Below is a small trained network, with its code and all its weights. Each question gives an input and a class and asks what happens when units are switched off, that is, made to give their printed mean instead of their output.

import numpy as np


def w(rows, s, z=0):
    codes = np.array(rows[::2]) - 128.0
    scale = np.full(codes.shape[1], s)
    scale[-1] = z or s
    return codes * scale


def f(y):
    return np.maximum(y, 0)


def log_softmax(a):
    a = a - a.max(-1, keepdims=True)
    return a - np.log(np.exp(a).sum(-1, keepdims=True))


def net(x, mask):
    res = np.array(x, float).reshape(1, 4) / 4 @ E
    y = f(res @ A[0][:, :-1].T + A[0][:, -1])
    res = res + np.where(mask, y, B[0][:, -1]) @ B[0][:, :-1]
    return log_softmax(res[-1] @ U[:, :-1].T + U[:, -1])


A, B = {}, {}
E = w([
[101,99,28,64,65,17],'x0',
[6,192,64,170,206,160],'x1',
[156,255,186,25,161,87],'x2',
[228,104,56,165,176,155],'x3',
],0.0057)
A[0] = w([
[156,117,160,105,71,80,250],'neuron 0',
[9,171,110,118,133,115,198],'neuron 1',
[83,138,85,138,145,116,178],'neuron 2',
[132,160,200,154,155,187,111],'neuron 3',
[75,89,155,58,16,51,166],'neuron 4',
[171,80,71,166,153,154,234],'neuron 5',
[60,14,84,184,95,151,169],'neuron 6',
[115,170,120,154,160,127,177],'neuron 7',
[101,185,114,151,184,149,206],'neuron 8',
[146,99,54,158,156,140,221],'neuron 9',
[98,108,104,166,101,141,117],'neuron 10',
[165,68,101,166,134,168,196],'neuron 11',
[149,149,139,121,118,118,129],'neuron 12',
[122,192,169,124,154,157,194],'neuron 13',
[26,181,118,126,138,124,131],'neuron 14',
[107,183,165,94,140,146,214],'neuron 15',
[111,162,206,152,140,186,138],'neuron 16',
[136,133,103,102,101,130,155],'neuron 17',
[116,171,105,101,129,100,234],'neuron 18',
[131,137,167,108,86,107,216],'neuron 19',
[179,148,131,82,136,136,54],'neuron 20',
[213,60,74,132,119,121,202],'neuron 21',
],0.011,0.0023)
B[0] = w([
[128,149,100,81,185,72,220],'neuron 0',
[202,225,161,109,93,99,214],'neuron 1',
[139,165,120,135,93,171,176],'neuron 2',
[174,42,107,112,164,93,207],'neuron 3',
[42,147,72,6,169,81,255],'neuron 4',
[97,120,121,137,27,153,215],'neuron 5',
[41,145,104,218,49,56,238],'neuron 6',
[136,126,121,139,149,178,166],'neuron 7',
[140,119,90,154,186,197,192],'neuron 8',
[114,98,105,151,66,193,200],'neuron 9',
[91,128,131,161,99,101,166],'neuron 10',
[99,153,149,117,56,98,208],'neuron 11',
[119,138,110,150,149,112,153],'neuron 12',
[166,114,123,146,196,148,195],'neuron 13',
[217,202,162,137,118,151,197],'neuron 14',
[180,142,157,141,170,127,192],'neuron 15',
[176,36,138,97,154,102,206],'neuron 16',
[109,140,93,128,146,130,157],'neuron 17',
[98,189,129,125,126,172,183],'neuron 18',
[141,129,132,81,163,136,189],'neuron 19',
[116,167,28,207,147,74,167],'neuron 20',
[152,177,67,99,47,74,230],'neuron 21',
],0.022,0.0079)
U = w([
[169,237,148,130,199,162,82],'0',
[114,115,66,125,83,239,81],'1',
[13,79,136,203,124,104,58],'2',
[58,158,58,33,163,49,237],'3',
[98,212,137,206,19,53,188],'4',
[195,35,151,154,254,158,136],'5',
[140,96,162,56,150,103,32],'6',
[49,124,177,103,148,163,3],'7',
],0.0055,0.0023)

Each question gives the input, the list of numbers given to net, and the class t.
The units are the neurons (one row each of A and B). Each row of codes is followed by its name. A weight is (code - 128) times the scale printed after its matrix; where a second scale follows, it is the last column's (A, B and U).
mask holds one flag per neuron, in row order. A switched-off neuron (its flag False) gives its mean, the last column of its row in B, instead of its output. The means were averaged over made-up inputs and are rounded, as every weight is.
A unit's drop is (log p(t) with every unit on - log p(t) with that unit switched off) / (log p(t) with every unit on - log p(t) with every unit switched off).
The circuit of an input: a set's keep is (log p(t) with only the set's units on - log p(t) with every unit switched off) / (log p(t) with every unit on - log p(t) with every unit switched off). Starting from the 12 units with the biggest drops (on a tie, the unit counted first), units are removed one at a time, each time the one whose removal leaves the highest keep (on an exact tie, the one counted first), for as long as the keep stays at least 0.8.
circuit, biggest first: the units of the circuit, biggest drop first
unit that matters most: the unit with the biggest drop
top k neurons: the k neurons with the biggest drops, biggest first
drop of u: that unit's drop, to one decimal
input [-4,0,1,8], class 1: top 2 neurons -> neuron 6; neuron 1
input [-2,8,-2,6], class 1: unit that matters most -> neuron 8
input [2,-2,8,6], class 0: circuit, biggest first -> neuron 4; neuron 6
input [-6,-2,2,8], class 1: circuit, biggest first -> neuron 6; neuron 5; neuron 0
input [7,4,-1,-3], class 4: top 3 neurons -> neuron 1; neuron 14; neuron 6
input [-5,8,8,-8], class 0: top 3 neurons -> neuron 1; neuron 14; neuron 18
input [5,2,3,8], class 1: top 3 neurons -> neuron 6; neuron 1; neuron 9
input [8,4,4,-4], class 0: top 2 neurons -> neuron 14; neuron 1
input [-5,-5,-2,-2], class 6: top 2 neurons -> neuron 4; neuron 8
input [-6,1,1,6], class 5: drop of neuron 15 -> 0.0
input [-6,8,-3,8], class 1: drop of neuron 8 -> 0.1
input [-1,-3,-1,3], class 4: drop of neuron 4 -> 0.6
input [-8,-8,-6,-8], class 3: drop of neuron 20 -> -0.1
input [-3,-4,4,8], class 4: circuit, biggest first -> neuron 4
